Each row is followed by its class. Each block has new classes.
[  8  17  -3  -1  -3   3   3   0  -1   1   3   5   0  -4   4  -4   4   1
 -11  -2   3   0   0   2   0  -5   0  -5  -2  -1  -4  -6   9   1  -3  -3
   0   0  -1   0   0  15 -14   3   9  -5  -3   3  -3  -4  -1  -2  -7   1
  -4   1   0  43  10   2  -3  -3  -3   0  -9   4  -5   9   3  -9   1   2
  16   1  -4  -2   8] | S
[ 12  12  11   6  -5   3  -3   4  -4   5   3   9   2   2  21  -7   3   9
  -6  -3   1   3   3   0  -1 -12  -4  -8  -1  -1   1  -2  -5   6  18  -4
  -4   1   7   4   3  10  -9   1  24   1  -2   7  -8   1   0   2  -6   4
  12  -3   7  42  13   6  13   1   1  -1  -5  13  -4  25  -1 -28  13  -1
  13  -2   2  -3   7] | S
[  5   5  -3   7  -1  -5   1   4  -3   8   4   1   1   0  -2   1  -6   1
  -5   2  -8   2  -1   0  -2   2   2  -2   0   1   0   3  11  -2   0  -1
  -4  -4   5  -2  -1  -8   2   4  -7  -9  -1  -1   7  -2   3  -4   2  -1
  15   1  -1   7   3   5  -3   2  -6   0  -2  -1  -3  -6  -1 -11  -3   3
   7   1  -4   1   4] | H
[ -5  14   3  -2   1   1  -1   0   0  -7  -5   2  -2  -6 -11  -1   4  -4
  -4  -1   1 -11   2   2   0   8  -2  -3   0  -1  -3  -4  16  -2  -7   1
   3   1  -1  -1   3   6  -7   0   0  -5  -3  -3 -17  -1   2  -2  -2   0
 -26   6  -2  -4  16  -3  -6   0  -6   0   8  -2  -1   8   2 -13   6   4
  17   1   1  -2  13] | G
[ -6  13   5   0   1  -2   3   1  -2  -5  -4   5   0  -7 -12  -4   3  -4
  -4  -1  -3  -8   1   1   1   9  -3  -6  -2   0  -3   1  20  -4  -7   1
   4   0   3  -1   5   2  -2   0  -7  -6  -2  -4   0  -3   6  -3   0  -2
 -17   7  -2  -6   7   1  -7  -2  -9   0   9   1  -1  -6   0 -18   3   9
  19   2   0  -1  12] | G
[ -1  -8   3   0   0  -2  -1  -2   3 -13  -4   0   0   0  -2   1   8  -2
  -9  -3   3  -6   3   0   0   7  -2   1  -1   1  -5  -1  21  -3  -9   1
   3  -5   0   0   0   3  -5   3 -12  -4   0  -1   1  -4   5  -5   1  -4
  -9   8  -1  17  10   8 -18  -2  -3   0  -5  -6  -5  -2   0 -18   4   7
  32   2  -3   0  18] | G
[  5 -24  -6  -4  -2  -4   7   0   0   5  14  -4   2   1   8   2   4  -2
 -10   2   4   5   2   2  -5   0   1  -3   1   1  -1  -4  17  -4   2  -2
  -5  -9   1  -1  -1  10  -9   5  -6  -6  -4  -6  -2  -3  13  -1  -4   1
   9   4  -1  43  13   8 -21  -5   0  -2 -22  -4  -7 -12   1 -14   2   4
  31   0  -8  -2   8] | L
[ 6 13  2  0  1  2  2  1 -2  1  2  4  0  0 -1  3  1  2 -3 -2 -1 -5 -1 -2
  1 -2  0 -1 -4 -2 -3 -2  7 -2 -6 -1 -1  5 -2  0 -3  6 -8  2 -3 -3 -1 -1
  3 -2 -1 -3 -1  1  2  3  0 17  3  1 -4  1 -3 -1 -2 -4 -2  3 -1 -1  0  2
  6  1 -5  4  3] | E
[  0  38   2   2  -5  -4  -1   4  -4  -2   0  12   0 -10 -12   0  -1  -4
 -15  -1  -6  -7   0   1   1   7  -2  -7  -1   3   4   0  25  -4 -13   1
   3   2   6  -3   0  -1  -1   4  -8  -2  -2  -2   6   2   1  -5   0  -6
 -11   3  -1   7   6   0   5   5  -8  -1  11  -1  -3   8  -1 -16  -2   7
  18   2   0   2   7] | G
[  0  33   5   1   2   4  -4   2  -2  -5  -1   6   1  -9  -7   2   3  -2
  -6  -2   1 -10   1   1   2   4  -5  -5   0  -1  -2  -2  18  -2 -19  -7
   5   1   0   0   2   6 -10   2  -3  -2  -3   2  -1  -2  -1  -6  -5  -2
 -20   7  -1  12   5  -2  -3   2  -5   0   8  -5   0  14   1  -5  -1   3
  22  -1   1   0   6] | G
[  3  23  -8   1  -2  -4   4   2  -4   3  11   4  -1 -10   3  -2  -5  -3
  -3   1   2   4  -1   0   0  -3  -3 -13   0   0   1  -1  16  -1  -5  -2
  -1  -1   1   6   0   3  -6   4   9   1  -1  -3   0  -4   6   0  -4  -2
   0  -1   0  30   4  -6   4   2  -3  -1  -6   1  -2   1   1  -3  -3   1
  12  -2  -7  -1   1] | L
[ 10  -3 -11  11  -1  -4  -5   6   0   8  -2  -4   2  16   4  -6   2   2
  -4   0  -2   4  -1   1   0  -7   8   3  -2   3  -1  -2 -18   1  11  -8
  -3   2   4  -1  -5  -5  -2   0  21   2  -4   7  -5   3   4  -1  -4   3
  25   1  11 -14  -4   6  11   3  -2  -2  21   7   4  19   2 -22   7  -5
 -37   2  -3   2  12] | H
[ 2  2  3  4 -1  1  0 -5  1  1  2  0  2 -1 -1  1 -3  2 -5 -1  0 -1  0  1
  1  6 -2  0  0  4 -1  1  6 -2 -6  1  1 -4  3 -1  0 -9  0  1 -5  0  0 -1
  4 -2  4 -3  3 -1  4  3 -1 11  1  3 -5 -1 -1  1 -1 -4 -3 -3 -2 -5 -3  4
 12  0 -3  1  2] | E
[  6  -8   0  -3  -4   1   6   0   0   5  -2   3   1   7   0   3   5   2
  -8   3   2  -2  -2  -1  -1   4   5   2  -1   1  -2  -1   8  -3   1  -1
  -2  -6   1  -2   0   5  -4   5 -11  -1  -2  -2  10  -5   1  -2   0   2
  10   4  -2  32  11   9  -5  -1  -5   0 -10  -8  -4   0  -2 -13   7  10
  15   3  -6   0  12] | H
[ 17   4  11  -1   0  -1  -1   0  -1   5   7   1   1   8  11   0   3   8
 -10  -1  -3   2   2  -4  -4  -8  -2  -5  -1   0  -5  -5  16  -2  -3  -6
  -3  -9   2   2   1  11 -17   3   0  -2  -4  -2  -6  -4   4  -4  -8   0
   6   4   3  43  13  11 -22  -3   0   1 -13  -6  -6   8   0 -20   2   2
  27   5  -2  -4  11] | S
[  9   7   0   2  -7  -1   2   0  -6   4  -2   2   3   1  10  -2   4   3
  -7  -1   4   5   2  -2   0  -4  -6  -7  -2  -3   2  -6   8  -1  10  -5
  -3   0   4  -3   2  11  -8   3   9   0  -2   1   1  -2   2  -1  -6   1
  14  -2   4  43  16  11   7  -1  -1  -4 -11   7  -4  14   0 -22  10   4
  22   0  -7  -4  12] | S
[ -4   9   6  -4   0   1   2   0  -2  -6  -6   4   0  -1  -8   1   5  -2
 -11  -1  -2  -7   3   3  -1   9  -2   0  -2   1  -4  -1  17  -5  -9   1
   2  -2   2   0   0   6  -7   2 -12  -7  -4  -4   3  -2   2  -5  -1  -1
 -16   6  -1   9  14   3 -14  -4  -3   0   2  -3  -2   5  -1 -20   4   9
  29   2  -2   0  18] | G
[  5  17   5  -5   1   3   1  -2  -1   0  -4   0  -3   5  -2   1   4   2
  -7   0   3  -6   2   2   2  -3   0  -2   0  -1  -5  -8   2   4 -15  -1
   3   0  -3   0   1  10 -12   1   3  -1  -4   4  -2   1  -8  -5  -3   3
 -14   2   0  18   6  -4 -10  -1  -3  -1  -1  -6  -3  15   1  -3   1  -1
   4   2   0   1   5] | H
[ 1  1  2 -2  0  6  1  0  2 -2 -4  2  1  2 -3  1  7  1 -7  1  4 -4  0 -1
 -1  1  0  2 -5  1 -4 -3  3 -2 -7  2  2 -3 -3 -1  5 10 -4  0 -4 -4  0  2
  1 -1  2 -1  0  4 -6  4 -4 29  7  6 -9 -1 -4  1 -5 -6 -2  4  1 -3  5 -1
 17  0  0 -1  9] | E
[ -2  15   6   2   1  -1  -2   3  -1  -5  -5   3   0  -5  -3   2   5  -4
  -8  -3   2  -7   0  -1   1   5  -3   5   1  -5  -4  -3  19  -2 -16  -2
   5  -2   0  -1   1   7  -7   3  -6  -4  -5   3   5   0   3  -3  -1   0
 -15   6   2  16   5   4 -10   0  -2 -12   3  -5  -2   7   1 -12   1   4
  26   0  -1   1  11] | G
[  0  -7  -9  -5  -2   2   7   0  -3  -1   2   2  -2  -2   8   2   7   0
 -10   5   9  -1   2   1  -2  -1  -8  -3  -1  -1  -2  -3   6  -2   2   2
  -1  -2  -3  -5  -2  12  -9   3   8  -1  -4  -4  -1  -3   2  -1  -7   2
   0   0   0  43  15   5  -2  -8  -1  -1 -16   0  -5  -3   1  -9   6   5
  23   1  -6  -1  10] | L
[  1  10  13  -5   3   1   1  -4  -2  -7  -4  -2  -3  -3 -10   0   5  -3
  -5  -3   0  -6   4 -13  -1   5  -8  -1  -1   2  -6  -5  22  -2 -13   0
   3  -1   0   0   0   7 -11   4  -7  -4  -3  -3  -3  -2   3  -6   0  -1
 -25   7  -1   2  12   1 -18  -4  -3   1   5  -5  -2   8   3 -15   0   3
  25   1   0  -1  13] | G
[  2   7  -7   0  -2   0   2   2  -3   7   5   2   0  -2   4   1   3   0
  -5  -2   3   1  -9   2  -2   1  -6  -5   1  -1   1  -1   7  -2  -1   0
  -3  -5   3  -1   0   7  -5   2   3  -6  -2   1   3  -2   2  -2  -7  -1
   3   3   0  37   8   3  -2  -1  -3  -1 -11  -5  -4   1  -5  -9   0   4
  17  -1  -4   0   6] | L
[ 18   4  15   6  -3  -3  -3   2   0   9   8   4   3   4  19  -9   2   6
  -7  -1  -1   1   6  -1   0 -10  -3  -8  -2  -2  -1   0   5   0  15  -6
  -5  -5   8   1   2   8 -11   4  11   2  -5   7  -7  -6   4   0  -9   4
  18  -2   6  43  14  11  -2   0   0  -2 -10   7  -8  19  -1 -26   9   4
  26   0  -2  -3  12] | S
[ -1   3   7   0  -1   5   5   0   1  -1  -6  -1  -1  -1   0   3   7   2
  -9   1   1  -8   2   1  -1   2   0   1  -1  -5  -3  -3   6  -2  -7   1
   2  -5   0  -1   1   7  -7   1  -6   0  -2   5   2   1  -1  -3   1   2
  -6   7  -1  27   9   6 -14   0   0   2  -3  -5  -4   4   1  -6   4   1
  22  -1  -3   0   9] | E
[  4  -8  18 -13   6  -1   0 -10   3  -5  -4  -8  -2   2 -12   0   8  -5
  -8  -1  -1  -5   5  -1  -3   3  -6   5  -2   2 -12  -7  30  -9 -25  -1
   4  -8  -1   6  -2   8 -14   5 -17  -7  -5  -5  -9  -3   6  -6  -1  -3
 -35  29  -4 -12  10   1 -43  -3  -2  -2   1 -14  -3   1   2 -21  -4   5
  35   2   6  -2  14] | G
[ 12   9   5   5  -3  -4  -2   2  -5  29   7   4  -1   0  12  -3   1   1
  -5  -1  -1   5   1  -2  -2  -8   1  -7   3  -1  -1  -2   8   1   0  -4
  -3  -3   6   3   0   6 -12   4  11   0  -4   2  -8  -3   3  -4  -6   1
  10   2   5  32   9   6  -5   0   3  -1  -5   2  -5  16   1 -19   6   6
  17  -1  -1  -4   5] | S
[  6  25  -3  -1  -2   3   2   3  -3  -1   4   6  -2  -6   3   5   2   0
  -3  -1   3  -1   0   0  -1  -4  -2  -5  -4   1  -1  -1   8   1  -7  -1
   2   1   2   4   1  12 -11   2  14  -4  -2   2  -4   0  -2  -4  -6   1
  -9   0   1  31  11  -3   2  -1  -3  -3  -5   3  -4   8   0  -3   2   1
  10  -1  -3  -1   2] | S
[  2 -16  -1  -5   0   0   3   0  -2   1   5  -2   1  -3   7   2   2   3
  -6  -1   4   1   2  -1  -3  -3  -2  -4  -5  -2  -2  -2   7  -2  -2  -1
   0  -4  -2   1   1   7  -9   2   3  -4  -5  -2  -5  -2   7   0  -3  -1
  -3   2   1  26   8   3 -18  -4   3   0 -12  -2  -5  -5   2  -7   3   4
  19  -1  -3  -4   5] | L
[ 11 -17 -10   1  -1   1  -2   6   5   8 -11 -11   3  23   6  -4   9   3
  -9  -2   2   3  -2   5  -3 -10  10  10  -2   0  -4 -11 -15   1   6  -5
  -2  -1   1  -4  -1   2 -11   0  19   2  -9   4  -7   0   1  -2  -3   1
  20   5   9  -4   0  10  -5   3  -1  -3  11   1   1  22   4 -22  11  -7
 -31   2  -3  -2  19] | H
[ 20  37   5   0   3   6  -4   3   1   4 -11  -4   0  20  -2   1   7   5
  -6   0   2  -4   1   1   3 -14   6   4  -2   1  -7 -14  -7   4 -21  -3
   4   3   0  -1   1  14 -21   2  22   1  -6  10 -11  -1  -7 -10  -6   2
 -10   8   8   5   6  -2 -15   7 -10   6  15  -4   0  35   3  -9   4  -6
 -26   2   3   0  17] | H
[ 6 14 -2  1 -1 -2  0  1 -1  3  6  0 -1 -3  0  1 -1  0 -4  1  4  1 -2  0
  1 -1 -4 -5 -1  3 -1  0 11 -3 -7 -2 -1  1  2  1  0  3 -6  2 -1 -3  2  1
  0  1  3 -4 -2 -1  2  3 -1 19  4  0 -3 -1  0  0 -4 -3 -2  3 -4 -5 -2  5
 13 -1 -3  1  2] | L
[  6  22  13  -6   5  -4   0   0  -2  -1   3   0  -1  -2 -15   2   0  -1
  -6  -4  -5  -5   1   0  -1   7  -4   0   1   3  -7  -2  36  -7 -19  -2
   1  -5   3   3  -1   2 -11   5 -18  -6  -4  -3  -2   1   4  -8   5  -6
 -22  10  -5  -3   9   1 -29   0  -8   0   4 -12   1   5   0 -19  -8   8
  33   1   1  -1  11] | G
[  8  -1   5  -2   1  -3   0   0   2   4   3  -4   1   3   1   2   2   1
  -7   2   1  -4   2   0  -1   0  -1   3  -3   3  -3  -3  13  -6 -10  -2
  -4  -7   2   3   0   2  -7   3  -8  -1   0   1   0  -3   5  -4  -1   0
  -3   3  -1  16   3   2 -23   0  -1   0  -5  -9  -3   0  -1  -5  -2   4
  18   5   1  -2   4] | L
[ 15   9  -2   4   0   8  -3   3   1   5  -8  -6   2  20   2  -2   7   4
  -9  -1   1  -2  -1   1  -1  -9   6   4  -2   0  -4 -10  -9   1  -4  -5
   1   0   3  -3   0   4 -11   2  15   2  -5   5  -7   0  -1   0  -4   2
   5   5   1  -1   4   4  -4   1  -5   0  13  -2   0  21   0 -16   8  -5
 -23   3   0   1  12] | H
[-10  10   2   9   0   4  -4   0  -1  -3  -7   6   1  -4  -2  -1   3  -1
  -8  -2   0  -5   0   1   2   6  -4  -4  -1  -1  -1   2  13  -3  -8   0
   4   0   2  -3   1   4   0   0  -5  -2  -1   3   6   3   2  -3  -1  -2
  -2   4   6  21   0   5   0   3   2   5   0  -4  -2   2   0 -12   2   0
  21  -3  -3  -2   8] | G

Each row is followed by its class.
[-3  0 -2  0  1  2 -3  1  5  2 -2 -2 -1  2  0 -2 -2 -1 -1  0  1 -2 -1  3
  0 -3  1  6 -3  0 -6  1 -2  0  2  0 -2  0 -1  2 -2  1 -1 -1 -2 -2 -2 -1
  0  2  1 -1  1 -1 -1  1  2  0  0  2  1  0  2  0  5 -2 -1  0 -1 -4 -1  1
  1  3  0 -2  0] | A
[-1  0 -1  0 -2  0 -1  0  1  5 -1  0  0 -3  0 -1 -3  0 -1 -1  2 -2 -2 -2
 -1  0 -1  3 -1  1 -3 -1 -1  0 -1  2  4 -1  1  0  0  0  1  0  0 -1  0 -2
  2  2 -1 -1  5  0 -2  2  0 -2  1  3  2  1  5  1  3 -4 -2  0  1 -6  3 -1
  2  2  1 -1 -2] | D
[ 4  1 -3 -1  2  4 -3  5  8 -1 -1  3  0  5  4 -3  2 -2 -2 -1  0  0 -2  5
 -1  1 -1  0 -3 -1 -2  0  2  0  7 -7  1 -3 -1  1  2 -1  1  0 -2 -6  0  4
  0  0  2  1  0 -1  5 -1  4 -2 -1 -1  5  1 -3 -3  1 -5  0 -1 -5  4  2 -2
 -1  0 -2 -3 -1] | A
[ 0  0 -1 -1  3  2 -1  1 -1  6 -1  1 -1 -3  0 -1 -4 -1  0 -1  1 -5 -2 -1
  2  0  0  3 -1  1 -4  1 -3  1  1  3 -1  8  0  0 -4  0  0 -2  0 -2  0 -1
  2  2 -2 -1  4 -1 -1  3  1 -2  1  4  1  1  4  3  3 -6 -3  0 -1 -6  1 -1
  1  2  2 -2 -2] | D
[ -3   0  -2  -1   2   6  -2  -6  10 -10  -3   2  -1  11  -2  -3   4   0
   0   8  -3   7   2  10   0  -2   3   0  -2  -2  -2   2   5   3   6 -10
  -3   0  -2  -1   1   1   2  -2  -9   0  -3   2  -1  -4   6   3  -6  -2
   1  -3   2  -1  -7  -1  -3  -5  -7  -6   1  13   4   0  -5   5  -1   5
   0  -1  -2  -3   4] | A
[  4   2  -1  -1   2   4   0   7   3   5   0   5   0   1   8  -2   3  -1
   1  -3   2  -3  -5   2  -1   2   1  -2  -3  -2  -1   0   2   2   2  -3
   0  -1   1   1  -1  -4   0   2  -1  -7  -1   1   1   2   1  -2   4   2
   4   0   5  -2   0  -3   8   6  -2   4  -1 -12  -2  -3  -5   4   6  -6
   0   1   2  -1  -1] | D
